Below are the code and all the weights of a small trained network. Each question names an input and a class and asks about switching units off, where a switched-off unit gives its printed mean instead of its output.

import numpy as np


def w(rows, s, z=0):
    codes = np.array(rows[::2]) - 128.0
    scale = np.full(codes.shape[1], s)
    scale[-1] = z or s
    return codes * scale


def f(y):
    return np.maximum(y, 0)


def log_softmax(a):
    a = a - a.max(-1, keepdims=True)
    return a - np.log(np.exp(a).sum(-1, keepdims=True))


def net(x, mask):
    res = np.array(x, float).reshape(1, 6) / 4 @ E
    y = f(res @ A[0][:, :-1].T + A[0][:, -1])
    res = res + np.where(mask, y, B[0][:, -1]) @ B[0][:, :-1]
    return log_softmax(res[-1] @ U[:, :-1].T + U[:, -1])


A, B = {}, {}
E = w([
[129,128,129,129,128,129],'x0',
[131,127,128,126,129,126],'x1',
[84,65,235,107,60,114],'x2',
[137,8,49,100,113,203],'x3',
[129,129,128,128,128,131],'x4',
[119,205,99,41,36,109],'x5',
],0.015)
A[0] = w([
[117,58,83,70,115,160,119],'N1',
[133,73,89,104,95,171,148],'N2',
[83,37,235,106,82,114,112],'N3',
[112,186,167,137,189,74,165],'N4',
[140,227,170,213,200,64,60],'N5',
[114,86,101,86,86,208,38],'N6',
[117,165,83,58,77,139,156],'N7',
[128,91,212,221,188,143,66],'N8',
[133,70,102,113,69,150,73],'N9',
[126,179,53,46,59,156,6],'N10',
[138,67,89,88,87,141,44],'N11',
[145,111,146,148,135,99,85],'N12',
[108,59,159,157,97,150,3],'N13',
[196,53,65,147,149,135,117],'N14',
[91,207,245,30,50,47,119],'N15',
[175,86,72,146,189,112,123],'N16',
[84,85,208,98,87,112,63],'N17',
[136,98,172,199,174,131,185],'N18',
[107,49,74,144,218,163,137],'N19',
[160,91,83,187,137,166,117],'N20',
[149,172,44,61,59,90,111],'N21',
[165,209,83,123,148,135,28],'N22',
],0.011,0.014)
B[0] = w([
[152,136,103,162,173,152,187],'N1',
[123,105,81,98,162,174,189],'N2',
[223,180,154,223,197,83,210],'N3',
[165,140,152,202,158,106,211],'N4',
[176,81,69,138,230,190,218],'N5',
[144,196,193,163,123,35,161],'N6',
[100,171,170,180,135,80,191],'N7',
[126,200,200,189,116,26,194],'N8',
[148,153,162,185,152,78,159],'N9',
[185,65,57,138,222,209,168],'N10',
[142,179,180,175,108,44,156],'N11',
[108,142,142,128,131,114,136],'N12',
[149,62,59,102,140,240,145],'N13',
[108,106,132,99,86,162,196],'N14',
[62,115,181,68,30,150,254],'N15',
[95,72,120,108,115,152,192],'N16',
[102,72,59,104,97,187,175],'N17',
[176,101,87,133,160,175,213],'N18',
[92,100,106,64,82,130,218],'N19',
[120,106,115,92,101,129,182],'N20',
[211,125,137,199,177,130,192],'N21',
[93,210,180,150,101,8,159],'N22',
],0.012,0.021)
U = w([
[189,132,53,154,211,201,88],'0',
[155,230,195,182,153,48,255],'1',
[15,127,129,4,35,161,91],'2',
],0.013,0.0012)

Each question gives the input, the list of numbers given to net, and the class t.
The units are the neurons (one row each of A and B). Each row of codes is followed by its name. A weight is (code - 128) times the scale printed after its matrix; where a second scale follows, it is the last column's (A, B and U).
mask holds one flag per neuron, in row order. A switched-off neuron (its flag False) gives its mean, the last column of its row in B, instead of its output. The means were averaged over made-up inputs and are rounded, as every weight is.
A unit's drop is (log p(t) with every unit on - log p(t) with that unit switched off) / (log p(t) with every unit on - log p(t) with every unit switched off).
The circuit of an input: a set's keep is (log p(t) with only the set's units on - log p(t) with every unit switched off) / (log p(t) with every unit on - log p(t) with every unit switched off). Starting from the 12 units with the biggest drops (on a tie, the unit counted first), units are removed one at a time, each time the one whose removal leaves the highest keep (on an exact tie, the one counted first), for as long as the keep stays at least 0.8.
circuit, biggest first: the units of the circuit, biggest drop first
unit that matters most: the unit with the biggest drop
top k neurons: the k neurons with the biggest drops, biggest first
drop when u is switched off: that unit's drop, to one decimal
input [-6,2,3,8,-2,4], class 1: top 3 neurons : [N6, N11, N5]
input [7,2,2,-8,4,5], class 2: unit that matters most : N15
input [-4,-3,0,1,-5,-3], class 2: circuit, biggest first : [N5, N3]
input [2,-8,7,8,3,6], class 1: top 2 neurons : [N6, N11]
input [6,5,2,0,6,-4], class 1: top 2 neurons : [N5, N8]
input [-6,3,0,7,-2,-3], class 2: top 4 neurons : [N19, N5, N14, N21]
input [-2,8,6,-6,0,1], class 2: top 3 neurons : [N15, N17, N21]
input [-3,0,0,-4,2,-6], class 0: top 2 neurons : [N5, N18]
input [-7,2,-5,0,8,2], class 1: top 2 neurons : [N5, N22]
input [4,-5,-5,-2,5,2], class 1: top 2 neurons : [N22, N18]
input [-1,-6,7,-6,7,2], class 2: top 2 neurons : [N15, N17]
input [-4,-6,-2,-6,-8,-8], class 0: drop when N18 is switched off : 0.6
input [1,2,-7,-8,-2,-2], class 0: drop when N5 is switched off : 5.7
input [-1,-6,7,-4,5,3], class 2: circuit, biggest first : [N15]
input [7,1,6,6,1,4], class 1: drop when N19 is switched off : 0.0
